[  8  -7   2  -7  -1  13 -10  10  -9   1   4  -3  22  -5  -6 -11   5 -11
  -3  14   7   3   7   1  17 -19  -2   1   0 -13   4   8   0   9  -1   0
  24 -16  24  -2   5  -1   5  -8  -3  16  -3  13 -20   2  -3  11   4  14
 -15  12   9  -3   2  -1   4 -10   1  -4  -1  14  -6  14   3  10  -1   1
  13  -5   6  -3   3  -6  27   1  16  -6   2  -4  -9  26  -7   0   2 -12
   7 -15  -5   1  10  11 -12  12  -4  11   1  -8   5   0 -27  -3 -16  -3
   3 -19 -36   3   0   1  -3   1  14  -1  19 -25  28  -7  -3  -3 -19   0
  -9  -1   8  -1   3   0  -4   3  -7   3  -3   3   0  -6 -11   2   8] => U & G
[ -7   1   5 -15   9  10  -4   0  -4   3  -7  -4  20  13   4  -3  -1   0
  -4  -8   1  -2   3   2  13  -1  11  -1   3   6   2  -8  12  18  -6   6
   0   4 -15  -5   4   6   9   1  -4  20   8  10   7   3  -4  -5  -7   1
  12  11   4   3  13  -4   7  -5   7  -4   9   4  -3   8  12  -9  -1   4
  22   1   1   5   1  18 -13  -4  -4   4  -8  -9  -2  -6  -7 -12 -19 -12
   3 -37   1  -3   2   2  -9  -8   7   3   2   1   7  -1 -20  -3 -14   8
   9 -14  10   4  19 -15   3  -8   3  -1  -7 -14   2  -3   6  -3 -16  -2
  -4 -19   2   0   7 -12  -4  -4  -9  10 -15  -3  14   6  -5   3  20] => J & G
[ -4 -11  10 -15  -7  10   7   8 -11   7  -8   7  22  -7  -2 -25   1   5
   6   0   5  -1   2   8  26  -7   1   4   5 -15   4  -2   7  11  -7   4
  25  22   0  -1   5   3   3  -2  10  27   4   8 -39   5   3   5  -5   7
  11   7   6   0  -6  -2  17  -8  -2 -13  17 -14  -4   7   6 -13  -1  -1
  26  -5  11  -8  -3  15  32  -8 -29  10 -16  21  10  16  -1 -14   5 -29
  10 -12  10   6  -2   1 -28   7   1   9  17 -10  -8  11  -6  -5 -15  32
   3 -15   5   3 -20  -4  -2  -7   6  -8  11 -18  12  -2  -4   6 -12 -12
 -27  -7   1   3  -5   2  -4   3  -2   3 -14  -5   8 -12  -3   4  -6] => L & G
[  8   0   3 -10  12  19  -7  -8 -11   7  -1  -9  11   4  -2  -6   0  -2
  -4   4   7   2   0   4   9  -2  14  -1   3  10   9  -4   5   7   3   1
 -11 -23  -1  -8  -5   8   5  -1   3 -18   4  20  29   1  -7  -6   0   4
 -17   6  10   0   4  -9  -2  -7   2  -2   0  14  -5  11  -3   6   5   6
  11   2   1  -1   1   4   0  -5  19  -3   4 -23  -7   4  -6  -6   6 -10
   4 -22  -5  -2  14  13  -9  -4   6   6 -10   4  10  -1 -16  -1   5   4
  -2 -13 -16   2  12 -12   7   7  -2   6  -8  -8   2  -3   5  -7 -15  -9
  -4   3   6  -1   6  -8  -1  16 -12   6  -3  10  -4  -5  -7   2  11] => J & Q
[  1  -4   5  -8  -6   8 -12   7  -3   2   3  -3  26  -1   5  -2   1 -11
   3   9   4  -4   0   2  15 -13   0  -2  -1 -11   3   4   1   6   1   4
  29  -6   4  -5   4  -7   5  -5  -6  26  -2   2 -30   0  -3  -1   6  16
  -9   7   6   7   3  -5   8  -9   7  -7   3  12  -1  14   1   5  -2  -1
  26  -4  13  -1   0  -3  15   1   3   1  -5   3   5  11  -5  -4  -9  10
   7 -13   0   2   4  13 -11  12   3  10  -1   1 -21   4 -14  -2 -25   7
   6 -14  -9   2  -4  -4  -4   0  29   0  12 -28  23   4  -3   2 -13   1
  -9  -6   6  -2  -4   0 -13  -3  -2   2  -7   3  -6  -4  -6   1   5] => U & G
[  0  -3  -2  -7  -3   6 -10   7  -2  -2   1   3  19   2  -5  -6   4 -10
  -4  10  -2   5   5   3  12 -16   0  -5   2 -16   5   5   0   2   3  -2
  20 -18  23   2   5  -3   8  -5  -8  15   1   7 -14   1   0  10   5   9
   1   9   5  -4   5  -4   3 -11   4  -7  -1  21  -1  13  -2   1  -3   4
  13  -2   9  -2   9   3  13   5   9  -8   3  -4  -8  16  -6   6  -7   8
  11 -11  -3  -2   3  12  -9  14  -3   4   0  -2   8   4 -32  -3 -22  -3
   6  -8 -33   6  -1  -1  -1   2   2   3  15 -17  23   0   0  11 -20   6
  -6  -6   6   1   2  -1  -1   1  -4   7  -2   2   1  -3  -8   3   5] => U & G
[ 17   6  12 -16   9  17  -5  -4 -12   8   4 -15  17   4   4  -8   2  -5
  -3   4   6  -1   3   5  16  -3  16   2   0  11   4   3  14  18  -2   4
   2   0 -17  -3   0   8   7  -3   0  18  -2  17  18   0  -5 -14  -3   6
 -11  12  10   2  11  -3   4 -13   1  -5   2   5  -8   9  12   6   0   7
  12   9  -3   4   2   5  -1  -6  10   4  -1 -15   2  10  -5 -23   1 -33
   2 -37  -1   1   7   9  -5  -5  11   7  -8  -1   6  -2   2   3  11   8
   1 -21 -11   4  15 -14   5  -6  12   8  -4 -20  11 -11   2  -2 -14  -5
   2  -1   2   3   6  -9  -6  -1 -10   3 -11   1   7   3  -8   0  21] => J & Q
[  4  -8  -3  -6  -2   6 -12   7  -5   2   3   3  20  -1  -4  -8   6 -10
  -1  15   5   4   2  -5  15 -17  -7  -2   0 -16   3   9   0   2   3  -4
  22 -20  17  -2  14  -7   5  -7  -6  16   2  12 -14   2  -8   7  -8  10
 -11   9   9   0  -1  -5   8 -12   5  -5  -5  17  -2  10  -3   3   1   1
  11  -4  11  -2   6   2  17  -1   8  -4   0   0   1  22  -6   1  -7  14
  13  -8  -1  -4   8  12 -13  12  -2   8   4  -2  -5   7 -29  -2 -28   2
   2 -13 -32   5  -6   1  -1  -1  15   2  14 -18  24   1  -6   1 -17   2
 -12  -3   4   3   1  -1  -3   1  -7   4  -2   5  -3 -10  -8   2   3] => U & G
[ 12   2  12  -6   6  14 -11   2 -10   4   5 -12  14  -5  -2  -9   5 -14
   0  16   3   6   0   3  13 -10  14   0  -1   9   3   9   6   5   2   0
   2 -21   0  -1  -3   7   8  -4  -2   3   6  20  24   1  -7  -6   1  16
 -32  13  15  -6   6  -1   1 -15  -5  -1   1  19  -6  13   4  14   6   6
   0   2  -3   3   3  -5  10   0  27  -3   1 -25  -2  22 -10 -15   0 -17
   0 -19  -1   1   9  16  -9   4   8  13 -10  -1   4  -4 -11  -1  -2  -3
   0 -21 -32   4  11 -11   8  -6  13  10   6 -25  21  -2   1   0 -14  -1
   9  -8   6   2   4 -12 -11  -1 -12   1   2  13  -7  -4 -11   1  16] => U & Q
[  6  -3   9 -12  11   5 -20  -9  -9   7   2  -3  14  -5  -4  -7   4 -16
  -4  15  -3   7  -2  -1  18 -12  17   2   8   0   6   6   6   6   4  -4
   0 -27   0  -4  -8   1   3  -6  -8  -8   4  19  26   0  -8  -9   4  12
 -35   6  15  -6   8   1   1 -21   2   0   4  29  -4  18  -3   5   5   6
   4  -1  10   1   3  12   4  -2  18  -1   0 -38 -14  23   6  -8  -4   5
  10   0   0  -3  11  18  -6   8   7   7 -18  -3   7   3 -35  -1 -12   1
  -1 -17 -30   1   0  -9  -1  -6   0  11   8 -14  21   1  -1   4 -15  -1
  -3  11   8   3   5 -16  -4   2  -9   3   0  15  -8 -11  -8   1  12] => U & Q
[ 12  -3   6  -5  -1   3  -3  -3  -8   6   5  -6   8  -7  -4 -21   5   0
   0  12   8   6  -1   3  19   7  14   4   7   2   5   7   6   4   2  -2
   6  -9 -19   3  -1   3  -1  -5  -3  -4   5  12  37   2  -3  -3  -1  11
 -28  10   9   0   2   4   4 -13  -3  -4   5  19  -5  14  -1  -1   9   7
   4  -8   9  -3  -1  12  11  -4   2   6  -3 -16  -2  20  -3 -31  -6  -6
   8   6  -1  -3   1  11  -8   6   2   6  -4  -4 -10   5  -8  -2 -19   4
   1  -9 -13   2  -1 -12   5 -18   5   7   5 -12  21   1  -1   9  -4   1
   3   4  11  10  -2  -7  -6   4  -2   0   6  16  -2  -6  -7   1   4] => U & Q
[ -4  -7   0  -6   3   7 -10   8  -1  -2   3   4  23   9  -1  -3   5 -10
  -6   7   2  -1   3  -2  17 -13  -7  -7   3 -10  -1   2   7   9  -3   4
  31  -8  17  -3  10   3   7  -6 -10  25   0   5 -12   2  -5   9   6   6
  12  14   9  -1  13  -6   7  -9   5 -10   1  17  -4  10   6  -5  -2   6
  20  -8   7   1   3  10   0   5   0  -4  -2  -3  -8  11  -9  -4 -19  -2
  15 -27  -2  -5   4  10  -8   4   2   7   5  -5  13   3 -37  -4 -30  -5
  12 -12 -29   1   9  -5  -3  -4   7   3  12 -26  24   2   2  -4 -26   1
  -5 -17   2   1  10  -6  -5  -1  -5  17  -9   0   7   2 -11   4  16] => J & G
[  2  -3  10 -15   4  12  -4  -3 -10   6  -5  -3  16  -3  -3 -11   1  -1
  -2   4   4   4   1 -14  18  -4   8   7   4   6   5  -1   7  13  -2  -1
  11   4  -8  -1  -3   3   3  -1   3  11   2  17  -6  -2  -6  -8  -2   9
 -11   8   9   0   0  -1   4 -11   3  -7  11   5   3   5   1  -4   1   3
  18   5   7  -1   0   9  12  -5  -4   4  -6 -10   3  14  -6 -10   0 -11
   6 -15   2  -2   2   9 -17   6   6   9   0  -2   0   0 -17   0  -3  10
   4 -17  -5   3  -4  -8   4  -1   9   3   6 -16   9  -1  -2   2 -12 -10
 -12   3   2   4   3 -10  -8   1  -8   4  -9   5   0 -10  -6  -1   7] => U & Q
[-10  -6  17 -27  -7   3  -9  -2  -7   8  -6  -3  28   2   7   7   8 -11
  -2  -2  -4  -3   1   4  24  -4   7  10   3  -4   3   0  15  19  -3   5
  25   9 -19  -9   3  -7   1  -7  -5  22  -7   7 -53  -3  -6 -13   2  16
  -3  16   8   4   6  -1  14 -11   4  -8  18  11  -1  14   6  -4  -8  -5
  36   4  11   1   1  17   3  -4 -10  10 -14  -5   6  10  -4  -4 -17   0
   9 -24   3   2  10   9 -12   4  14  11  -2  -6  -7   5 -16  -2  -2  19
  19 -24   1   5  -9  -3  -7  -4  28   0  15 -23  18  -5  -2   6 -10 -16
 -16   0   1   2   0 -15 -10  -1   1   6 -17   4   3  -7  -5   1   7] => L & G
[  2  -1   4 -17  13  21  -5  -5 -10   2  -4  -4  14   6  -8  -7   4  -5
  -6   3   6   4   6   4  20  -5  11   2   3   6  11  -3   4  15  -8  -1
 -10 -19   8   0  -4   9   7  -6  -3   4   2  24  18   1  -6  -1   3   7
 -14   8  11  -6   8  -5   3  -9   2  -6   6  21  -5  11   2   5  -1   4
   8   5   2   0   2   7   5  -1  11  -3  -2 -30  -7  12  -7  -2   5 -17
   6 -24  -3   1   5   2  -6   0   5   5  -6   3  25   0 -35  -2   8   1
  -1 -17 -23   3  11 -11   4   6  -8   6  -4 -19   9  -6   4  -8 -16  -9
  -9   2   5   2  10 -11  -1   2 -14  14  -9   3   0  -5  -9   0  18] => J & Q
[ -2  -5   7 -11 -17   3  -1   8 -10   7  -1   1  24  -2  10  -5  -2   4
   1   3   4  -7   1  10  27  -9  -2   4  -2 -15   4   6   4  12   4  12
  35  18 -13  -7  12  -9   5  -4  -5  35   0  -7 -49   1   0  -6  -1  10
   6   8  -1  12  -3  -2  13  -2   3  -7   4  -2  -1   2   4  -2  -7  -3
  32  -4  12  -3   0   5  24  -5 -19   8  -9  33  16   3   0  -9  -6   0
   7 -16   4   3   2   7 -16  10   8   8   8  -6 -34  10  14   2 -17  21
   9  -9   3   2 -19   1  -1  -7  34  -6  16 -14  13  -7  -9  12  -7  -6
 -13 -20   0   5 -11   4  -9  -3   1   1  -4  -6   4  -5  -1   0 -10] => L & G
[  5  -1   0  -8  10  20  -9   8  -7  -2   1  -7  28   9  -3 -12  -5  -6
  -2   9   7   2   3  -1  12 -12   3 -10   6  -7   4  -1   0   9  -2   0
  10 -21  20  -4   7   5  12  -4  -4  28   5  19  10  -3  -5   6   3   8
  -1   9   7  -3  10 -12   1 -11   8  -7  -7  18  -5  11  -5  -1   0  10
  17  -8  11   5   3   4  16   1  14  -8  -3  -6  -2   5  -9  -7  -9  -6
   8 -32  -3  -3  10  12 -13   9  -1   9   1   3   2   0 -34   0 -35  -4
   6 -16 -26  -4  18 -15   5   3  11   1   3 -23  19   3  10  -5 -30   7
  -5 -16   4   0   4  -4  -2  -4 -14  13  -7   4   6  -1 -12   6  19] => U & G
[ 10   0   8  -7   5  11  -8  -8  -6   8   3 -10  13  -1  -3 -10   1  -5
  -2  10   3   5   1   2  14  -6  14   3   3   3   8   2   4   9   2  -2
  -4 -14  -6  -3  -5   6   4  -1   1  -1   2  17  26   2  -9  -7   1   5
 -28   3  10  -3   2  -1   0 -12   3  -2   2  10  -5   7  -3   4   3   4
   4  -2   6   2   2   5   8  -5  16   1   0 -23  -4  12  -4 -15   1  -9
   3  -7  -3  -6   4  11  -5   5   3   9  -9   3  -2   3 -15  -4  -5   4
  -5 -13 -17   3   4 -11   4  -3   3   8   1  -8  10   2   5   3 -12  -3
  -2   5   6   3   3  -9  -5   2 -10   1  -3  11  -4  -8  -4   3   7] => U & Q
[ -3  -4  -2 -15   8  12 -14   0  -1  -2  -3   2  25  13  -5 -11   7  -3
  -3   0   3   2   1  -2  19  -9   3  -9   8  -8   4  -4   8  11  -2  -1
   6 -14   3  -3   5   3   7  -6  -9  20   6  15  11   4  -5   9   1   0
  14   9   8  -5  11 -13   5 -13  10 -10   4  20  -4  16  -8 -14  -2   8
  27  -8  20  -3   0  26  -5  -3  -2  -5  -9 -16  -5   1  -9  -2 -20   8
   8 -16  -5  -5   3  12 -18   6  -1   6   6   2   9   5 -53  -3 -45   0
   9 -11 -11   3  15 -16   1  -5  -5  -3   2  -5  17  12   7  -3 -29  10
 -17 -18   5   1   7 -13   3   0  -8  16 -13   3  13  -1  -8   7  15] => J & G
[  0  -1   7 -15  15  19 -10   0  -6   0  -2  -7  23   8  -4 -10   5 -10
  -4  14  -1   2   4   1  15  -9   9  -4   5   6   5  -2  10  15  -6  -1
   0 -12   4  -2   2  11   7  -1  -2  13   3  24  13   1  -5  -2   3   7
 -10  16  12  -3  11  -6   4 -15   6  -6   8  19  -8  15   4  -1   1   8
  14  -2   2   1   4   8  -1   0  14  -2  -6 -25  -5  14 -11 -12 -13 -17
   7 -36  -4   1  10  11 -11  -2   4   9  -4  -1  17  -4 -37  -1 -14   1
   6 -27 -22   2  19 -14   1  -2   6   6   3 -28  17   2   7  -8 -23   3
  -2  -5   6   1   9 -13  -4   1 -10  11 -11   4   6   3 -11   5  26] => J & G
